Here is a tiny trained network, its code and every weight. The questions are about switching its units off for an input and a target symbol, where a switched-off unit gives its printed mean instead of its output.

import numpy as np


def w(rows, s, z=0):
    codes = np.array(rows[::2]) - 128.0
    scale = np.full(codes.shape[1], s)
    scale[-1] = z or s
    return codes * scale


def norm(h):
    return h / np.sqrt((h * h).mean(-1, keepdims=True) + 1e-5)


def f(y):
    return np.maximum(y, 0)


def softmax(a):
    e = np.exp(a - a.max(-1, keepdims=True))
    return e / e.sum(-1, keepdims=True)


def log_softmax(a):
    a = a - a.max(-1, keepdims=True)
    return a - np.log(np.exp(a).sum(-1, keepdims=True))


def net(x, mask):
    ids = ['ΘΞΣαβδηλμπτω'.index(c) for c in x.split()]
    T = len(ids)
    res = E[ids] + P[:T]
    u = 0
    for l in range(3):
        q, k, v = (norm(res) @ M[l].T for M in (Q, K, V))
        z = softmax(np.where(np.tri(T) > 0, q @ k.T / 3**0.5, -1e9)) @ v
        res = res + np.where(mask[u], z, O[l][:, -1]) @ O[l][:, :-1]
        u += 1
        y = f(norm(res) @ A[l][:, :-1].T + A[l][:, -1])
        res = res + np.where(mask[u : u + 4], y, B[l][:, -1]) @ B[l][:, :-1]
        u += 4
    return log_softmax(norm(res)[-1] @ U[:, :-1].T + U[:, -1])


Q, K, V, O, A, B = {}, {}, {}, {}, {}, {}
E = w([
[185,120,158,89,98],'Θ',
[71,136,107,67,67],'Ξ',
[22,179,62,61,64],'Σ',
[187,110,175,147,80],'α',
[201,121,165,94,117],'β',
[26,120,120,95,93],'δ',
[52,62,153,84,59],'η',
[171,86,224,140,178],'λ',
[21,118,75,35,44],'μ',
[252,104,163,59,141],'π',
[186,75,57,1,154],'τ',
[61,187,163,111,165],'ω',
],0.014)
P = w([
[22,109,248,53,106],'0',
[132,133,33,253,170],'1',
[177,124,105,124,140],'2',
[149,190,147,80,97],'3',
[142,99,11,199,159],'4',
[147,111,134,143,177],'5',
[128,228,114,96,73],'6',
],0.016)
Q[0] = w([
[93,156,185,165,138],'0.h0',
[141,152,85,254,89],'0.h0',
[87,98,174,115,202],'0.h0',
],0.0085)
K[0] = w([
[106,30,171,150,141],'0.h0',
[120,201,181,121,157],'0.h0',
[118,2,115,192,207],'0.h0',
],0.0092)
V[0] = w([
[85,245,125,149,245],'0.h0',
[109,222,64,233,43],'0.h0',
[166,254,249,57,83],'0.h0',
],0.0061)
O[0] = w([
[41,139,135,51,221,28],'0.h0',
[107,191,125,254,118,56],'0.h0',
[116,216,162,200,165,253],'0.h0',
],0.0093,0.0035)
A[0] = w([
[17,154,57,90,114,170],'0.n0',
[98,223,106,82,245,81],'0.n1',
[85,253,254,18,84,178],'0.n2',
[51,132,166,78,67,3],'0.n3',
],0.008,0.0023)
B[0] = w([
[240,126,163,180,196,198],'0.n0',
[103,58,195,151,196,149],'0.n1',
[89,227,90,49,12,254],'0.n2',
[202,165,169,78,84,172],'0.n3',
],0.011,0.0082)
Q[1] = w([
[159,204,218,126,108],'1.h0',
[126,185,1,202,162],'1.h0',
[144,141,196,166,18],'1.h0',
],0.0088)
K[1] = w([
[187,176,86,233,137],'1.h0',
[179,83,135,3,147],'1.h0',
[183,5,192,239,21],'1.h0',
],0.0055)
V[1] = w([
[176,207,185,181,160],'1.h0',
[120,174,138,121,97],'1.h0',
[131,130,5,68,197],'1.h0',
],0.011)
O[1] = w([
[226,136,143,170,189,254],'1.h0',
[93,219,146,191,92,254],'1.h0',
[173,197,41,1,177,23],'1.h0',
],0.009,0.0022)
A[1] = w([
[146,153,122,116,108,255],'1.n0',
[133,55,187,113,115,73],'1.n1',
[109,99,86,105,180,8],'1.n2',
[120,167,254,144,190,186],'1.n3',
],0.016,0.00082)
B[1] = w([
[35,70,94,145,91,253],'1.n0',
[130,70,70,66,55,184],'1.n1',
[123,123,74,57,190,158],'1.n2',
[255,112,146,95,64,224],'1.n3',
],0.0087,0.0052)
Q[2] = w([
[125,191,163,216,128],'2.h0',
[137,148,89,73,132],'2.h0',
[117,176,120,255,94],'2.h0',
],0.0088)
K[2] = w([
[241,112,158,137,61],'2.h0',
[70,138,157,77,104],'2.h0',
[130,164,147,254,164],'2.h0',
],0.0057)
V[2] = w([
[154,49,161,121,126],'2.h0',
[112,234,137,40,95],'2.h0',
[113,148,254,116,54],'2.h0',
],0.0081)
O[2] = w([
[126,72,75,141,173,116],'2.h0',
[79,181,188,173,117,220],'2.h0',
[1,149,204,74,123,254],'2.h0',
],0.0099,0.0041)
A[2] = w([
[189,103,169,254,245,101],'2.n0',
[83,75,72,157,32,81],'2.n1',
[56,154,19,134,191,40],'2.n2',
[173,199,202,210,126,1],'2.n3',
],0.0094,0.0061)
B[2] = w([
[40,141,137,55,125,253],'2.n0',
[150,117,135,154,185,182],'2.n1',
[246,37,218,186,63,148],'2.n2',
[181,158,133,89,198,152],'2.n3',
],0.014,0.0046)
U = w([
[33,165,180,75,26,128],'Θ',
[153,192,103,97,42,38],'Ξ',
[167,171,136,138,89,102],'Σ',
[173,183,216,212,157,140],'α',
[239,191,144,94,190,67],'β',
[91,116,134,124,148,143],'δ',
[85,75,138,173,110,255],'η',
[75,2,117,63,73,126],'λ',
[99,107,54,178,107,245],'μ',
[175,95,6,30,119,54],'π',
[244,49,164,165,64,163],'τ',
[95,105,207,63,218,99],'ω',
],0.012,0.0035)

Each question gives the input, a string of symbols that net reads in full, and the target symbol t.
The units are the heads (3 rows each of Q, K, V and O) and the neurons (one row each of A and B). Each row of codes is followed by its name. A weight is (code - 128) times the scale printed after its matrix; where a second scale follows, it is the last column's (O, A, B and U).
mask holds one flag per unit, layer by layer, with each layer's heads first. A switched-off unit (its flag False) gives its mean, the last column of its rows in O or B, instead of its output. The means were averaged over made-up inputs and are rounded, as every weight is.
A unit's drop is (log p(t) with every unit on - log p(t) with that unit switched off) / (log p(t) with every unit on - log p(t) with every unit switched off).
The circuit of an input: a set's keep is (log p(t) with only the set's units on - log p(t) with every unit switched off) / (log p(t) with every unit on - log p(t) with every unit switched off). Starting from the 12 units with the biggest drops (on a tie, the unit counted first), units are removed one at a time, each time the one whose removal leaves the highest keep (on an exact tie, the one counted first), for as long as the keep stays at least 0.8.
circuit, biggest first: the units of the circuit, biggest drop first
unit that matters most: the unit with the biggest drop
top k neurons: the k neurons with the biggest drops, biggest first
top k neurons in layer l: the k neurons of layer l with the biggest drops, biggest first
input μ τ λ μ α μ, target τ: top 3 neurons	[0.n2 0.n0 2.n0]
input μ α ω α β, target ω: top neuron in layer 2	[2.n0]
input α β λ, target τ: circuit, biggest first	[0.n2 1.n3]
input Σ β μ α Ξ, target μ: top 3 neurons	[0.n0 0.n2 2.n0]
input α λ ω, target τ: circuit, biggest first	[0.n1 1.n3]
input π α α β α π, target τ: top 4 neurons	[0.n2 1.n1 1.n3 0.n0]
input μ β μ α π, target π: top 2 neurons	[0.n2 2.n0]
input μ μ ω δ β, target ω: circuit, biggest first	[0.h0 0.n1]
input μ Ξ α α λ, target λ: circuit, biggest first	[0.n2 2.n0 2.h0]
input μ β μ τ Σ, target τ: top 2 neurons	[2.n2 0.n2]
input τ τ μ, target π: circuit, biggest first	[1.h0 0.n2 0.n0]
input δ η ω Θ α, target ω: top 2 neurons	[2.n0 0.n2]
input α ω ω α Θ α, target τ: top 3 neurons	[1.n3 0.n1 0.n2]
input η β ω Ξ π, target ω: circuit, biggest first	[2.n0 0.n2]
input α λ α α ω ω, target τ: unit that matters most	1.n3
input α α μ α μ Θ, target τ: circuit, biggest first	[0.n2 0.h0]
input α Σ λ ω η, target ω: circuit, biggest first	[0.h0 2.n0 0.n0 0.n2]
input β α η, target λ: top 3 neurons in layer 0	[0.n2 0.n0 0.n3]
input α Ξ δ, target τ: top 2 neurons	[0.n2 0.n0]
input Σ η α β α, target β: top 2 neurons in layer 1	[1.n0 1.n3]
input Σ α β, target τ: circuit, biggest first	[0.n2]
input ω Ξ τ α Ξ, target τ: circuit, biggest first	[2.n2 1.h0 0.n2]
input β β Θ Ξ β, target β: top 2 neurons in layer 2	[2.n3 2.n0]
input μ η π β δ, target π: circuit, biggest first	[0.n2 2.h0]
